Below are the code and all the weights of a small trained network. Each question names an input and a class and asks about switching units off, where a switched-off unit gives its printed mean instead of its output.

import numpy as np


def w(rows, s, z=0):
    codes = np.array(rows[::2]) - 128.0
    scale = np.full(codes.shape[1], s)
    scale[-1] = z or s
    return codes * scale


def f(y):
    return y / 2 * (1 + np.tanh(0.7978845608 * (y + 0.044715 * y**3)))


def log_softmax(a):
    a = a - a.max(-1, keepdims=True)
    return a - np.log(np.exp(a).sum(-1, keepdims=True))


def net(x, mask):
    res = np.array(x, float).reshape(1, 7) / 4 @ E
    y = f(res @ A[0][:, :-1].T + A[0][:, -1])
    res = res + np.where(mask, y, B[0][:, -1]) @ B[0][:, :-1]
    return log_softmax(res[-1] @ U[:, :-1].T + U[:, -1])


A, B = {}, {}
E = w([
[126,134,123,126,147,123,120],'x0',
[96,67,110,201,45,2,155],'x1',
[124,111,97,98,187,125,142],'x2',
[161,106,129,117,145,132,159],'x3',
[102,171,141,130,94,96,107],'x4',
[205,184,92,181,123,121,189],'x5',
[127,124,152,100,135,109,142],'x6',
],0.0079)
A[0] = w([
[130,143,131,97,163,130,118,16],'n0',
[109,79,106,161,93,98,157,2],'n1',
[161,125,134,86,126,137,108,28],'n2',
[76,115,183,93,112,104,9,244],'n3',
[120,52,137,98,116,143,126,72],'n4',
[100,154,158,105,129,200,158,3],'n5',
[96,84,142,95,144,130,112,200],'n6',
[152,201,83,139,121,97,122,248],'n7',
[131,50,117,117,103,56,151,22],'n8',
[110,123,174,103,122,42,109,189],'n9',
],0.013,0.0033)
B[0] = w([
[90,193,97,111,77,131,122,143],'n0',
[118,222,119,145,123,169,140,187],'n1',
[91,140,166,199,131,102,40,136],'n2',
[205,99,109,139,173,119,191,255],'n3',
[196,148,124,158,137,160,132,153],'n4',
[51,170,84,174,141,32,2,174],'n5',
[178,101,122,140,115,165,160,186],'n6',
[151,34,218,106,182,173,203,196],'n7',
[117,225,124,136,170,141,93,206],'n8',
[168,185,130,83,187,183,124,200],'n9',
],0.0085,0.0079)
U = w([
[134,132,180,128,157,158,135,254],'0',
[159,118,150,165,159,101,133,245],'1',
[58,253,155,191,165,85,42,17],'2',
[184,66,167,157,142,156,181,80],'3',
[141,116,179,115,146,155,155,78],'4',
[146,109,109,97,81,125,160,207],'5',
],0.0068,0.0035)

Each question gives the input, the list of numbers given to net, and the class t.
The units are the neurons (one row each of A and B). Each row of codes is followed by its name. A weight is (code - 128) times the scale printed after its matrix; where a second scale follows, it is the last column's (A, B and U).
mask holds one flag per neuron, in row order. A switched-off neuron (its flag False) gives its mean, the last column of its row in B, instead of its output. The means were averaged over made-up inputs and are rounded, as every weight is.
A unit's drop is (log p(t) with every unit on - log p(t) with that unit switched off) / (log p(t) with every unit on - log p(t) with every unit switched off).
The circuit of an input: a set's keep is (log p(t) with only the set's units on - log p(t) with every unit switched off) / (log p(t) with every unit on - log p(t) with every unit switched off). Starting from all 10 units, units are removed one at a time, each time the one whose removal leaves the highest keep (on an exact tie, the one counted first), for as long as the keep stays at least 0.8.
units of the circuit, in order: the units of the circuit, biggest drop first
unit that matters most: the unit with the biggest drop
top k neurons: the k neurons with the biggest drops, biggest first
drop when u is switched off: that unit's drop, to one decimal
input [-6,8,-5,7,6,-8,-3], class 2: units of the circuit, in order	n8
input [-4,-8,-1,1,6,-3,-3], class 2: top 4 neurons	n5, n7, n2, n0
input [-5,-8,-6,6,3,7,5], class 2: top 2 neurons	n5, n3
input [-6,-7,-1,6,-4,-6,-5], class 2: top 3 neurons	n5, n7, n2
input [-7,-8,-4,-2,0,-3,7], class 2: top 3 neurons	n5, n7, n2
input [-5,-2,6,4,7,-8,2], class 3: units of the circuit, in order	n3, n6
input [-2,8,-1,-1,4,4,1], class 2: top 2 neurons	n8, n1
input [-4,-4,0,0,7,-8,2], class 3: top 3 neurons	n3, n6, n8
input [5,6,5,0,0,2,5], class 2: units of the circuit, in order	n8, n3
input [4,8,0,5,2,2,-3], class 2: top 4 neurons	n8, n1, n3, n6
input [5,-4,0,-7,5,8,-1], class 3: top 2 neurons	n7, n8
input [-6,-6,6,-2,-3,-3,-2], class 2: top 2 neurons	n5, n7
input [2,-3,-5,1,4,-7,0], class 3: drop when n0 is switched off	0.0
input [2,-2,-5,-3,5,6,0], class 3: unit that matters most	n7
input [-4,-3,-3,6,5,-8,-3], class 3: drop when n6 is switched off	0.2
input [2,0,2,-3,-6,-7,-5], class 3: drop when n5 is switched off	0.1
